Each row of numbers stands for one element and depends on some of the facts below. Use the named rows to name the rest.

Known rows:
zupliko: [  2   9  14   1   2  -9   2   8  -2   7  12  -5   0   5  -6 -19  -8   0
   7   1   6  -3   0   1  -2   7  -5]
tregrem: [ 11  25 -18   7 -15 -30 -18  15 -20 -15  12  23  17  13  -8   8  12 -18
  25  26  -4   9  -3  -9   7   0  19]
gugruk: [  1  17 -39  11 -18 -17  -2   9  11 -64 -14  27  21  18   2  26  -2 -25
  25   8  -1   9 -20 -15  15   9  14]
nuflon: [ 17 -10  -3 -40  -7  13 -23 -17  39 -16   8 -10  20   0   7   4 -18 -12
   5  -7   5  10 -17  14  19 -23 -27]
bratril: [ -6 -11 -17  22   2   7   0   3  17   8  15 -25   6   7  12  11 -10  24
  -9  -4  32  -3 -11 -31  14   2  -3]
zomin: [-25  11  12  -4  10  -8   9   2  -2   7  13 -19  17  -2 -10 -11 -14   4
  13   9  11 -11  -3  -6   8   1   8]
todul: [  4   1   1   8  -7  -9   4   4 -14   7   1   1   6   3 -12  -9  -2 -16
  -4   4  -3   8  18   2   3  -5  16]
mosol: [  2  13  10   6  -2   1   8   6   4  -4  13  -4  -6  11  -9 -19   5  -8
   0  -8  11  -5   1   6   6  14  -2]
sagri: [ -2   8  16 -12  12  10  -8   2   3  11   5   2  -2   0  -5 -11  14   7
   8   0   0  -5  -7   9  -2  -7  -9]
stonan: [ 24 -16 -19  20  -1  -9   6  -1 -11   0 -15   5 -16  -4  26  29  14  23
 -10 -13  -8  -6  16 -12  -2   2  10]
pluzok: [-17  12  12  -3  10  -7   4   4  -1   9  13 -15  11   0  -9 -12 -12   3
  10   7  10  -8  -3  -5   8   2   4]
stenes: [ 12 -18 -13 -32   0   4  -6 -15  11 -22 -16  -1  11   0   4  13  -3 -24
  -5  -4 -10  20  -5   9  19 -30  -7]
lumil: [ -3  -3   4  -5  10  15 -10  -1  17   2  -6   6   6  -2   4   1   0  14
   9  -3   1  -4 -12   1  -6  -6 -12]
risir: [  2 -19 -18   4   7 -18  19   4 -11 -23 -28  -1  -3   7   6   7 -10 -14
  -9  -8  -9  14  -1 -18   7  -4   3]
taze: [  1   1   4  -4   4   9  -8   0 -10  10  -6  12  -1  -1  -9   0  20  -7
   1   5  -6   6  10   9   0 -20  12]
klive: [  9  -6  -5  -1  -5   0  -4   0  20  -5   7  -8  11   4   4  -9 -25   1
   0  -6  10   3  -5  -2   5   2 -14]
kepla: [  2   1   0   8  -6  -8   4   5 -15   8   1   3   3   2 -11  -9  -1 -16
  -3   4  -4   9  19   2   3  -5  16]
lamuman: [ 25 -19 -21 -11 -22  -4  -8 -11  18 -15   5 -11  20   4   6   4 -27 -26
 -14  -3   5  22   7   1  21 -17  -6]

Some facts about the elements:
babidum noflan:klaklol,zavul gurer:121
begil skoflok:getol gurer:663
benes noflan:brumudir gurer:663
bira teledul:keflos gurer:513
bitrilos gurer:121
bratril skoflok:nuflon,teskas teledul:drofus,skoskulam,zomin gurer:513
bredra skoflok:keflun,breruk gurer:513
breruk gurer:121
bresi skoflok:risir noflan:bredra gurer:513
brolis gurer:121
brulom gurer:513
brumudir noflan:skoskulam teledul:pluzok,zomin gurer:513
bufor teledul:tonofol,stizir gurer:663
dedubas noflan:skoskulam teledul:poskiflin gurer:513
didon skoflok:tonofol,klesis,klive noflan:fisos gurer:121
distul teledul:zemam gurer:513
dotre skoflok:gugruk noflan:suflidram teledul:bresi gurer:513
draladol noflan:todul gurer:513
drebres gurer:513
drefli gurer:663
drepar skoflok:getol,begil gurer:513
drobro gurer:513
drofus skoflok:klesis gurer:121
drupos skoflok:nuflon noflan:tregrem gurer:663
drurar skoflok:luskeruk noflan:pogun gurer:513
dulon gurer:513
fanar skoflok:breruk gurer:513
fisos skoflok:nuflon,dotre,drofus,lamuman noflan:tuskor gurer:663
fledun skoflok:grazenek gurer:663
flogil gurer:121
fomis gurer:121
gazetru skoflok:moki teledul:plutika gurer:121
geram teledul:gugruk,breruk gurer:121
getol noflan:kliplu gurer:663
grazenek skoflok:stenes noflan:zemam teledul:neplas gurer:513
grubok teledul:kidra,kliplu,zavul gurer:513
grukler teledul:tredros gurer:121
gufir skoflok:drepar noflan:kizatror teledul:zostoger gurer:513
gugruk skoflok:breruk,zetivik noflan:flogil,tregrem gurer:513
guguster gurer:513
gurul noflan:gugruk gurer:663
guste teledul:tori gurer:513
gutak noflan:lurar gurer:663
keflos noflan:luskeruk,susus gurer:513
keflun skoflok:risir,tolon noflan:sador,pesteplos gurer:663
kepla noflan:keflun gurer:513
kidra noflan:zemam,grazenek gurer:513
kipa teledul:skoskulam,pogun gurer:663
kizatror noflan:poskiflin teledul:klaklol gurer:663
klafu noflan:grubok gurer:121
klaklol skoflok:stenes,lumil gurer:663
klazun skoflok:drofus,stenes,poskiflin noflan:susus gurer:121
klesis skoflok:suflidram,nuflon,lamuman gurer:121
kliplu noflan:rumir gurer:121
klive skoflok:roflol gurer:513
kloru teledul:stagrir,zaval,drofus gurer:513
kuni skoflok:keflun,skigro gurer:663
lamuman noflan:pludrer teledul:skeni gurer:513
leris noflan:matos,sketrar gurer:513
lumil skoflok:grazenek gurer:121
lurar noflan:klafu teledul:neplas,lumil gurer:663
luskeruk skoflok:begil gurer:121
matos skoflok:gazetru gurer:121
mazeklil noflan:leris,sketrar gurer:663
miple skoflok:zostoger teledul:flogil gurer:663
moki skoflok:breruk noflan:pibi gurer:663
mosol teledul:zavul gurer:513
neplas noflan:skiskol gurer:513
nuflon gurer:121
pesteplos gurer:663
pibi skoflok:gugruk,tolon gurer:513
plasumak skoflok:drupos teledul:tredros gurer:513
platrur gurer:663
pludrer teledul:gurul,benes gurer:663
plutika gurer:513
pluzok gurer:513
pogun gurer:121
poskiflin gurer:513
repum teledul:roflol gurer:513
risir skoflok:gazetru,begil noflan:stizir,lumil gurer:513
roflol skoflok:siklil gurer:513
rugrim skoflok:nuflon gurer:513
rumir teledul:dulon gurer:513
sador skoflok:klive teledul:guguster,drobro gurer:513
sagri gurer:121
siklil skoflok:keflun,poskiflin,begil gurer:121
skeni gurer:663
sketrar gurer:513
skigro skoflok:matos,rugrim,breruk,lamuman noflan:skipin gurer:513
skipin noflan:skigro gurer:513
skiskol gurer:513
skisus gurer:663
skopekin gurer:663
skoskulam noflan:fomis,klive gurer:121
stagrir skoflok:dotre gurer:121
stenes noflan:siklil,keflun gurer:121
stizir noflan:moki gurer:663
stonan skoflok:moki,teskas noflan:pogun,drepar,miple teledul:plutika,zostoger,skisus gurer:663
sufir skoflok:roflol,stenes,breruk,drepar gurer:513
suflidram noflan:pibi teledul:kliplu,gugruk,drefli,bitrilos gurer:663
susus teledul:drefli gurer:513
taze noflan:klesis,bresi gurer:121
teskas skoflok:gugruk,poskiflin,gazetru noflan:gugruk gurer:121
todul noflan:zomin gurer:513
tolon skoflok:moki,gazetru,drepar gurer:513
tonofol skoflok:stenes gurer:513
tori skoflok:keflun noflan:teskas,drupos gurer:663
tredros gurer:121
tregrem noflan:gugruk gurer:513
trepi skoflok:didon gurer:663
tubrik gurer:663
tuskor noflan:didon gurer:121
vedobru teledul:fomis gurer:121
vepi noflan:babidum gurer:513
vovim noflan:kidra,grazenek gurer:663
zaval noflan:guguster,zopom gurer:513
zavul noflan:vepi gurer:513
zeflitus teledul:breruk gurer:513
zemam gurer:663
zetivik skoflok:stenes,risir gurer:121
zitrudos teledul:bresi,drebres,leris gurer:121
zomin gurer:513
zopom noflan:sagri teledul:pibi,zemam,dulon gurer:121
zostoger skoflok:klive noflan:distul gurer:121
zupliko gurer:513

Rows to name:
No name comes twice in this set of rows, the named rows included.
[ 12  -4  -4  15 -12   8 -10   5  19  12  16  -5   8   5   4  -7 -15  13
  -4  -3  18  -1   0  -6  -2   7  -9]  plasumak
[-17   4   0   5   1  -8  10  -1 -14   9   4 -10  16  -1 -13  -2  -5 -12
   2  12   5   3  15  -6  10 -10  25]  zaval
[ 10  12  19 -12   4 -12  -2  -5  -3   8   6   0  -1 -14   7   0  -1  17
  16  -4 -14 -19  10  14  -7   7   1]  skisus
[-21  -4  -4   0  11  22  -9  -3  22   4  -2  -9  13  -1   6  13   0  26
   8   3  17 -10 -14 -11   2 -11  -4]  stagrir
[-14  22  14  -7  -6  10   8  -8   7 -14  10   4  -7  -7  -5   1   5  -3
   6  -5  -3 -18  -3  22  -5  22   2]  drefli
[  0 -20 -17  -8   2 -11  16 -12 -16 -24 -25   2 -13  -6  14  26   1  -7
 -15  -6 -19   8  -2  -7   5   0   1]  keflun
[ -6   7   8   0   9 -10   5   6  -9  15  26 -24  -2   7  -6 -12   2   3
  -1   2  19  -5  -5 -11  18   0   2]  kloru
[-26   0   6  -8  11  12   3  -7 -11  12  -4  -2  15  -8 -15   7  13   0
   4  10  -1   1  12   2  14 -26  24]  skoskulam
[  2   2   1   9  -8  10  -7  -4   3  16  15  -1 -11  -8  11  10   4  25
  -6   0   5 -12  -2   0 -10  16  -6]  miple
[-20 -18  -9  20   6   4  10  11   2  -6 -19   9  -5   4   2  -5 -21  17
 -11   0   2   7 -16 -26 -17  18 -20]  pibi
[-12  18  17  -8   6  20   0   0  15 -12   1   9  -3   5 -12  -9  20  -5
  13  -8   5 -11  -7  20   2   2  -2]  bitrilos
[  9 -11  -8  -2 -10  29 -25  -6  42   3   7   1  15  -2  11   9 -10  19
   1  -4  16   0  -8   2  -1 -10 -17]  klesis
[ -1  -9  -5   0   4  -7   7   3  15 -17 -10  -6   8   4   7  -3 -24   4
   5  -7   2   0 -11 -11   0   7 -15]  roflol

The same elements again, as new rows of numbers:
Some elements and their rows:
lamuman: [ 11   7  -3   9   3  -3   4   5   8   6   3   1   3  -1  -7   9  -3   0
  -7   0   0 -10  -4   0   6   2  -2  -8 -14   7   0   3   0  -1   2  -4
   2  -1]
pludrer: [ -8   2   8 -17  -1   1  -8  -1   5  -2  -3  -5   0   3   3  -4   2   0
   4  -5   0   1   0  -1  15  -8  -3 -12   3  -2   7  -5   0  -6  -6   0
  18  -3]
flogil: [  7  -7   6   7  -7   2  -2  -2   2 -54   4  -4   9  13  22  -5   1   3
 -11 -11  20  12  -7  12 -55   4  11   0  30 -19  13   1   5   2  15  -1
  32   7]
kloru: [ 3  1  6 -5  7 -1 -1  3 11  7  3 -1 -1  0  4  9 -4  2 -4 -1  3 -1 -3 -6
 23  5 -7 -6  4  3  0  3 -1 -1 11 -3 16  0]
stenes: [  7  -9  -3   9  -9   2  -4  -1   3 -11  25  -2 -10  -2  -4 -10   3 -15
 -20   5 -12   2   2  -2  45   7  -4   7 -24  -5  -9   7   9   5   9   7
 -35   2]
lumil: [ -2 -25 -15   3 -21   0  -7  -1 -14 -27   4   8 -15  -2  18  -3  10 -12
   3  -7  -8  22  -5 -16  56   4   4  12   7  -6  -3  -2   0  -3  -7  15
 -23  -7]
kipa: [ -3   0  12 -18   1   0  -7   1   8   0  -2 -10   2   1  12   1   3   1
  -6  -1  -1  -2   3  -4  33   0  -3  -5   0   2   3  -1  -1   0   5  -7
  15  -4]
pogun: [-13   1   3   6   0   3  -9   3  -8   3  -1  -5  -1   0  21  -3   2  -2
   2  -4   4  14  -1  -3  21  -3  -1  -4  34  -3  -3   6  -1  -3  -3   1
  16   1]
getol: [ -1   1  10 -21   7  -3   1   3   1  12  -2  -2   7   0   4  -7   5  -2
 -10   2   2  -8   6   1   0  -4  -2  -3 -17  -3  -1  -4   0   4   3   1
  -4 -10]
gazetru: [-11 -22   3   4   0   2  13  -1  -4  37  -1  11  10  10 -14  -8   9  10
  14   7  -7  13   8   5 -42   2  10  11   3   7   0  -3  -9   2  -1   2
  -3  -1]
tolon: [ -5 -17   2  -5  11  -2  14  -4  -8  23 -10  15   0   2 -10   2   4  10
  21   9   3   0   6   0 -45   6   3  19   5   2  -1  -5  -7   5   4  -1
  -7  -1]
skisus: [ -4   6  -1 -27   1   1  -3   0  -5  -2   2  -7  10   4  -9  -5   2   1
  -7  -5   3  -2   3  -3   8 -10   2 -12  -9  -3   1  -1  -2  -1  -3   3
  -1  -4]
brumudir: [-2  4  4  2  9 -2 -2  5  9 15  4  0 -2 -2  0  9 -3  1 -1  0  1 -2 -2 -6
 34  3 -7 -7  3  3 -2  3 -1 -1  9 -2 13 -1]
fomis: [-11   3  -1   7  -1   2  -6   3  -7  16   1  -1   0   1   5  -7   2  -4
   3  -4   0  10  -2   1  12  -6  -1  -6  21  -4  -3   4   0  -4  -9   6
   8  -1]
dotre: [  5  10  -2  19   6   4   6  -5   9  22   4   1  -4  -4 -32   2  -5   7
   8  12  -7 -12   6   6 -25   5  -2   4 -17  17  -3   3  -2   1  -7 -11
 -15   9]
skopekin: [ -1   7   5 -15   1   0  -5   1   1  -4  -4  -6   4   0   5  -4   2  -3
  -5  -3   1  -4   2   0  10  -5  -2  -8  -6  -1   3  -2   0  -1  -2  -1
   4  -5]
bira: [ 4  4  0  0  5 -2  2  3  5  7  4  3 -1  0 -6  6 -4 -1  0 -2  4 -4 -4 -2
  1  0 -5 -7 -3 -1  2  0  1 -2  3  2 10  0]
vepi: [ 2  7 -2  2  7 -2  1  3  2  6  2  2  0 -1 -5  4 -4 -2 -2 -2  4 -5 -3 -1
  1 -2 -4 -8 -2 -1 -3  2  0 -1  2  3  5  0]

Which element is each row?
No name comes twice in this set of rows, the named rows included.
[  5  -1  -9  16  -4   0   5  -4   0   0  -7   5  -1  -1 -11  10  -3   8
  11   5  -3  -3   0   0 -18   4   5   5   1  13   1  -2  -6  -2  -8  -8
  -8   3]  skigro
[-14 -13   3  11  -2   3   4  -3  -7  23  -8   8   1   3   3  -8   7   5
  18   4  -2  12   4   3 -29   1   6  13  21   3  -1  -1  -5   1  -7   1
  -1   1]  matos
[-9  0  3 11 -2  2 -6  3 -4 10  1 -2  1  3  8 -5  2 -4  0 -4 -1 10 -2  3
  9 -3  0 -5 17 -4 -1  3  1 -3 -5  4 11  1]  sagri
[  3  12  -2  11   9  -3  -2   2  -5  -8  -4   5  -6  -3   3   2  -2  -6
   1  -1  12  -9  -5   2 -15  -1  -5  -5   5  -1  -2   1   1   0  -5  -2
   3  -2]  dulon
[ -1  -3 -10   4  -4   3   0  -8  -4  -8   0   3 -14  -3 -11   6  -4   2
  18   1  -5   4   0  -7  11   3  -2   4   6   6  -1  -1  -1  -6  -9   1
  -8   6]  klive
[ -8  10   5  -9   0   1 -12  -2  -9 -15 -13  -4  -7  -2  17  -7   3  -5
   9  -6  11  -2   0   1   2 -10  -3  -8  18  -5   5  -5   0  -5 -18   0
  10  -4]  zemam
[  1  -3  -5   6   0   0   7  -3  -1   3  -4   6  -2  -1  -8   7  -1   6
   9   4   1  -2   1  -1 -21   5   3   7   1   8   1  -1  -4  -1  -1  -3
  -6   2]  fanar
[  9 -24   5   9 -10   2  10  -6   3 -39  -4   4  11  15  17  -4   5  13
  -2   1   9  12   1  15 -84  13  18  21  15  -7  12  -3  -1   9  14  -9
  14   8]  teskas
[ 23  -1  -5  14 -25   4  -1 -10  11 -81 -10 -11  11   9  15   9  -2  17
 -10  -7   4  -2  -1  12 -45   7  21   2   0   9  19  -5  -2   2  -5 -24
  14   8]  drupos
[ -2  -4   4 -15  -3   1   1  -3  -1  -1  -7  -1   0   1   2  -4   5   4
   5   2  -3  -2   7   0  -4  -2   3   4  -7   3   2  -6  -2   2  -6  -4
  -4  -4]  kuni
[  5   5  -6   7 -15   3  -6  -5   1 -15  -8  -7   1  -1   1   3   0   6
   2   1 -11  -4   2   0  15   0   7  -1  -8  15   4  -3  -4  -3 -18 -13
  -8   0]  fisos
[  8   7  -1   1  11  -3   4   6   3   7   5  -1   5  -4   1   8  -2  -1
 -18   5   8 -11  -1  -4  17   5  -2   0  -9   3  -9   7  -1   6  15  -5
  -7  -4]  zaval
[  1  -6   1 -18  -7   2  -5  -7  -1 -24   4  -7  -9  -2  -1  -7   1  -3
   0   1  -5   0   5  -5  19   1  -1   4 -12  -1   2  -3   2   1  -4   0
 -17   0]  fledun
[ -2   0   5  13  -7   0  -3   6   5  20   0  -1   5  -3   9  -3  -1  -2
  -5  -1 -15   5  -2   5  10   0   1   1   8  -5   0   2   5  -1   5   5
  11   1]  geram

